Below is a small trained network, with its code and all its weights. Each question gives an input and a target symbol and asks what happens when units are switched off, that is, made to give their printed mean instead of their output.

import numpy as np


def w(rows, s, z=0):
    codes = np.array(rows[::2]) - 128.0
    scale = np.full(codes.shape[1], s)
    scale[-1] = z or s
    return codes * scale


def f(y):
    return y / 2 * (1 + np.tanh(0.7978845608 * (y + 0.044715 * y**3)))


def softmax(a):
    e = np.exp(a - a.max(-1, keepdims=True))
    return e / e.sum(-1, keepdims=True)


def log_softmax(a):
    a = a - a.max(-1, keepdims=True)
    return a - np.log(np.exp(a).sum(-1, keepdims=True))


def net(x, mask):
    ids = ['ΔΛγζμσψω'.index(c) for c in x.split()]
    T = len(ids)
    res = E[ids] + P[:T]
    r = res
    for j in range(2):
        rows = slice(2 * j, 2 * j + 2)
        q, k, v = (r @ M[0][rows].T for M in (Q, K, V))
        z = softmax(np.where(np.tri(T) > 0, q @ k.T / 2**0.5, -1e9)) @ v
        o = O[0][rows]
        res = res + np.where(mask[j], z, o[:, -1]) @ o[:, :-1]
    y = f(res @ A[0][:, :-1].T + A[0][:, -1])
    res = res + np.where(mask[2:6], y, B[0][:, -1]) @ B[0][:, :-1]
    return log_softmax(res[-1] @ U[:, :-1].T + U[:, -1])


Q, K, V, O, A, B = {}, {}, {}, {}, {}, {}
E = w([
[237,67,95],'Δ',
[88,209,130],'Λ',
[133,74,103],'γ',
[85,10,3],'ζ',
[159,117,56],'μ',
[72,32,105],'σ',
[186,145,112],'ψ',
[95,137,144],'ω',
],0.013)
P = w([
[141,149,160],'0',
[195,105,84],'1',
[60,120,187],'2',
[125,154,136],'3',
[192,87,34],'4',
[50,78,217],'5',
[111,181,147],'6',
[164,176,27],'7',
[74,7,211],'8',
],0.017)
Q[0] = w([
[97,4,229],'head 0',
[209,95,2],'head 0',
[94,183,203],'head 1',
[148,64,68],'head 1',
],0.0072)
K[0] = w([
[146,165,71],'head 0',
[111,85,254],'head 0',
[128,98,125],'head 1',
[103,85,175],'head 1',
],0.0096)
V[0] = w([
[214,1,115],'head 0',
[136,30,178],'head 0',
[93,81,190],'head 1',
[79,96,47],'head 1',
],0.0096)
O[0] = w([
[127,21,115,254],'head 0',
[143,67,169,162],'head 0',
[74,113,246,114],'head 1',
[75,145,87,131],'head 1',
],0.013,0.0069)
A[0] = w([
[10,78,103,73],'neuron 0',
[155,118,29,2],'neuron 1',
[149,116,115,134],'neuron 2',
[125,155,43,154],'neuron 3',
],0.014,0.0096)
B[0] = w([
[148,212,145,254],'neuron 0',
[4,149,127,188],'neuron 1',
[105,121,105,179],'neuron 2',
[127,187,130,194],'neuron 3',
],0.013,0.0097)
U = w([
[29,43,128,157],'Δ',
[127,215,107,1],'Λ',
[41,110,200,199],'γ',
[9,93,183,189],'ζ',
[40,153,98,90],'μ',
[161,46,91,108],'σ',
[92,151,39,145],'ψ',
[221,157,69,134],'ω',
],0.011,0.0097)

Each question gives the input, a string of symbols that net reads in full, and the target symbol t.
The units are the heads (2 rows each of Q, K, V and O) and the neurons (one row each of A and B). Each row of codes is followed by its name. A weight is (code - 128) times the scale printed after its matrix; where a second scale follows, it is the last column's (O, A, B and U).
mask holds one flag per unit, heads first, then neurons. A switched-off unit (its flag False) gives its mean, the last column of its rows in O or B, instead of its output. The means were averaged over made-up inputs and are rounded, as every weight is.
A unit's drop is (log p(t) with every unit on - log p(t) with that unit switched off) / (log p(t) with every unit on - log p(t) with every unit switched off).
The circuit of an input: a set's keep is (log p(t) with only the set's units on - log p(t) with every unit switched off) / (log p(t) with every unit on - log p(t) with every unit switched off). Starting from all 6 units, units are removed one at a time, each time the one whose removal leaves the highest keep (on an exact tie, the one counted first), for as long as the keep stays at least 0.8.
circuit, biggest first: the units of the circuit, biggest drop first
most important unit: the unit with the biggest drop
top k neurons: the k neurons with the biggest drops, biggest first
heads that matter: for each layer, one digit per head in row order, 1 if its drop is at least 0.15 and else 0, layers parted by /
drop when u is switched off: that unit's drop, to one decimal
input γ ψ Δ Δ ψ, target Δ: most important unit => neuron 1
input ω γ ψ Λ μ σ ψ Δ, target σ: circuit, biggest first => head 0; neuron 0
input ζ Λ μ ψ Δ Δ Λ, target ψ: heads that matter => 01
input ω ψ Λ ζ μ, target Λ: heads that matter => 10
input ω σ μ ω ζ, target μ: heads that matter => 00
input μ μ ψ μ Δ σ μ, target σ: heads that matter => 10
input ψ γ ζ σ ψ ψ Δ, target σ: heads that matter => 00
input Δ ψ ψ μ Δ, target ψ: heads that matter => 10
input γ μ Δ ψ μ, target Δ: circuit, biggest first => neuron 1; neuron 0
input ψ σ ψ σ ψ Δ ω μ, target Δ: circuit, biggest first => head 0; neuron 1
input ψ ψ ζ, target Λ: top 2 neurons => neuron 0; neuron 1
input μ γ μ ψ ψ Δ ψ ψ, target Δ: top 2 neurons => neuron 1; neuron 0
input ζ ψ μ ζ Δ, target μ: top 2 neurons => neuron 1; neuron 3
input Δ Δ ψ ω ψ Δ ψ σ, target Δ: circuit, biggest first => head 0
input ψ ω Δ Δ ψ Δ ω γ, target Δ: circuit, biggest first => head 0; neuron 1
input Δ ψ Δ ψ Λ, target Δ: circuit, biggest first => head 0; neuron 0
input ζ ψ Δ ψ, target σ: drop when neuron 1 is switched off => 0.3
input ψ Δ ψ Δ Λ ω ψ, target ω: drop when neuron 0 is switched off => -0.1
input ψ ψ Δ σ Λ, target Δ: drop when neuron 1 is switched off => 0.2
input Λ ψ Λ μ σ, target Λ: circuit, biggest first => head 0
input ψ Λ Δ μ ω, target Δ: top 2 neurons => neuron 0; neuron 1
